Below are the code and all the weights of a small trained network. Each question names an input and a class and asks about switching units off, where a switched-off unit gives its printed mean instead of its output.

import numpy as np


def w(rows, s, z=0):
    codes = np.array(rows[::2]) - 128.0
    scale = np.full(codes.shape[1], s)
    scale[-1] = z or s
    return codes * scale


def norm(h):
    return h / np.sqrt((h * h).mean(-1, keepdims=True) + 1e-5)


def f(y):
    return y / 2 * (1 + np.tanh(0.7978845608 * (y + 0.044715 * y**3)))


def log_softmax(a):
    a = a - a.max(-1, keepdims=True)
    return a - np.log(np.exp(a).sum(-1, keepdims=True))


def net(x, mask):
    res = np.array(x, float).reshape(1, 2) / 4 @ E
    u = 0
    for l in range(4):
        y = f(norm(res) @ A[l][:, :-1].T + A[l][:, -1])
        res = res + np.where(mask[u : u + 3], y, B[l][:, -1]) @ B[l][:, :-1]
        u += 3
    return log_softmax(norm(res)[-1] @ U[:, :-1].T + U[:, -1])


A, B = {}, {}
E = w([
[251,189,170,237,164,37,53,51,181,47],'x0',
[111,254,112,100,102,153,82,175,151,129],'x1',
],0.0087)
A[0] = w([
[136,46,143,206,56,11,29,178,93,7,223],'L0N0',
[166,228,66,1,116,147,33,168,140,39,86],'L0N1',
[70,134,121,90,85,182,80,137,226,137,1],'L0N2',
],0.0046,0.0017)
B[0] = w([
[112,73,106,119,56,237,180,203,181,134,253],'L0N0',
[32,124,95,170,135,103,186,24,136,145,251],'L0N1',
[175,50,160,121,169,1,175,108,69,113,155],'L0N2',
],0.0099,0.0044)
A[1] = w([
[104,96,115,92,107,97,141,62,63,203,189],'L1N0',
[251,186,104,221,174,54,3,116,219,114,253],'L1N1',
[125,140,120,43,223,132,78,154,89,119,67],'L1N2',
],0.006,0.002)
B[1] = w([
[255,146,178,178,79,145,96,155,160,84,213],'L1N0',
[91,95,175,117,85,96,113,224,59,206,254],'L1N1',
[78,137,232,108,101,143,194,101,196,116,128],'L1N2',
],0.0094,0.0066)
A[2] = w([
[131,213,118,70,112,101,172,104,73,149,102],'L2N0',
[127,102,202,146,84,182,107,82,144,102,194],'L2N1',
[115,254,4,49,135,82,6,102,124,159,252],'L2N2',
],0.0058,0.0017)
B[2] = w([
[95,27,170,115,146,32,156,194,60,178,191],'L2N0',
[44,151,72,199,97,138,161,102,91,133,252],'L2N1',
[199,2,163,46,237,94,155,53,79,182,245],'L2N2',
],0.0097,0.0027)
A[3] = w([
[97,238,84,156,77,174,125,73,156,103,141],'L3N0',
[79,169,137,85,178,28,136,136,86,152,8],'L3N1',
[81,133,134,96,99,190,78,255,129,136,113],'L3N2',
],0.0094,0.0017)
B[3] = w([
[151,96,126,94,224,204,30,28,96,181,155],'L3N0',
[114,63,79,200,26,250,154,99,140,93,194],'L3N1',
[113,211,196,124,180,36,52,122,120,138,255],'L3N2',
],0.014,0.0085)
U = w([
[85,185,253,139,108,71,89,242,94,176,213],'0',
[84,54,92,184,26,215,210,112,111,132,227],'1',
[135,128,157,126,211,206,49,39,128,162,168],'2',
[178,186,112,90,115,104,189,158,166,119,4],'3',
[131,200,75,93,164,117,197,131,157,34,29],'4',
[177,174,92,97,151,93,165,101,188,111,20],'5',
[159,149,117,80,151,130,151,155,179,51,19],'6',
[137,169,60,89,149,116,153,129,172,81,29],'7',
],0.011,0.0032)

Each question gives the input, the list of numbers given to net, and the class t.
The units are the neurons (one row each of A and B). Each row of codes is followed by its name. A weight is (code - 128) times the scale printed after its matrix; where a second scale follows, it is the last column's (A, B and U).
mask holds one flag per neuron, layer by layer. A switched-off neuron (its flag False) gives its mean, the last column of its row in B, instead of its output. The means were averaged over made-up inputs and are rounded, as every weight is.
A unit's drop is (log p(t) with every unit on - log p(t) with that unit switched off) / (log p(t) with every unit on - log p(t) with every unit switched off).
The circuit of an input: a set's keep is (log p(t) with only the set's units on - log p(t) with every unit switched off) / (log p(t) with every unit on - log p(t) with every unit switched off). Starting from all 12 units, units are removed one at a time, each time the one whose removal leaves the highest keep (on an exact tie, the one counted first), for as long as the keep stays at least 0.8.
units of the circuit, in order: the units of the circuit, biggest drop first
unit that matters most: the unit with the biggest drop
top k neurons: the k neurons with the biggest drops, biggest first
top k neurons in layer l: the k neurons of layer l with the biggest drops, biggest first
drop when u is switched off: that unit's drop, to one decimal
input [-1,-2], class 2: top 2 neurons => L1N1, L3N0
input [3,-8], class 1: unit that matters most => L3N2
input [0,4], class 1: units of the circuit, in order => L0N0, L3N1
input [2,-1], class 2: top 4 neurons => L0N0, L1N1, L3N0, L2N0
input [-2,-2], class 2: top 2 neurons => L1N1, L0N0
input [-8,-8], class 0: top 4 neurons => L0N1, L3N1, L2N2, L0N2
input [1,3], class 2: top 3 neurons => L0N1, L1N1, L3N0
input [-2,1], class 2: top 4 neurons => L1N0, L1N1, L3N0, L0N0
input [-4,-4], class 0: top 3 neurons => L0N1, L2N2, L3N1
input [-5,-4], class 0: top 2 neurons => L0N1, L2N2
input [-2,-1], class 2: top 2 neurons => L1N1, L0N0
input [7,-7], class 0: top 2 neurons => L1N1, L0N1
input [-3,-1], class 2: top 2 neurons => L2N0, L1N1
input [8,-3], class 0: unit that matters most => L1N1
input [3,0], class 2: top 3 neurons => L0N0, L3N0, L1N1
input [-6,-6], class 0: top 2 neurons in layer 3 => L3N1, L3N0
input [-7,8], class 1: drop when L0N1 is switched off => 1.4
input [5,-7], class 1: drop when L3N2 is switched off => 1.3
input [8,-7], class 0: drop when L0N1 is switched off => 1.8
input [0,7], class 1: unit that matters most => L3N1
input [-6,7], class 1: top 2 neurons in layer 2 => L2N0, L2N2
input [-1,2], class 2: top 2 neurons in layer 1 => L1N1, L1N0
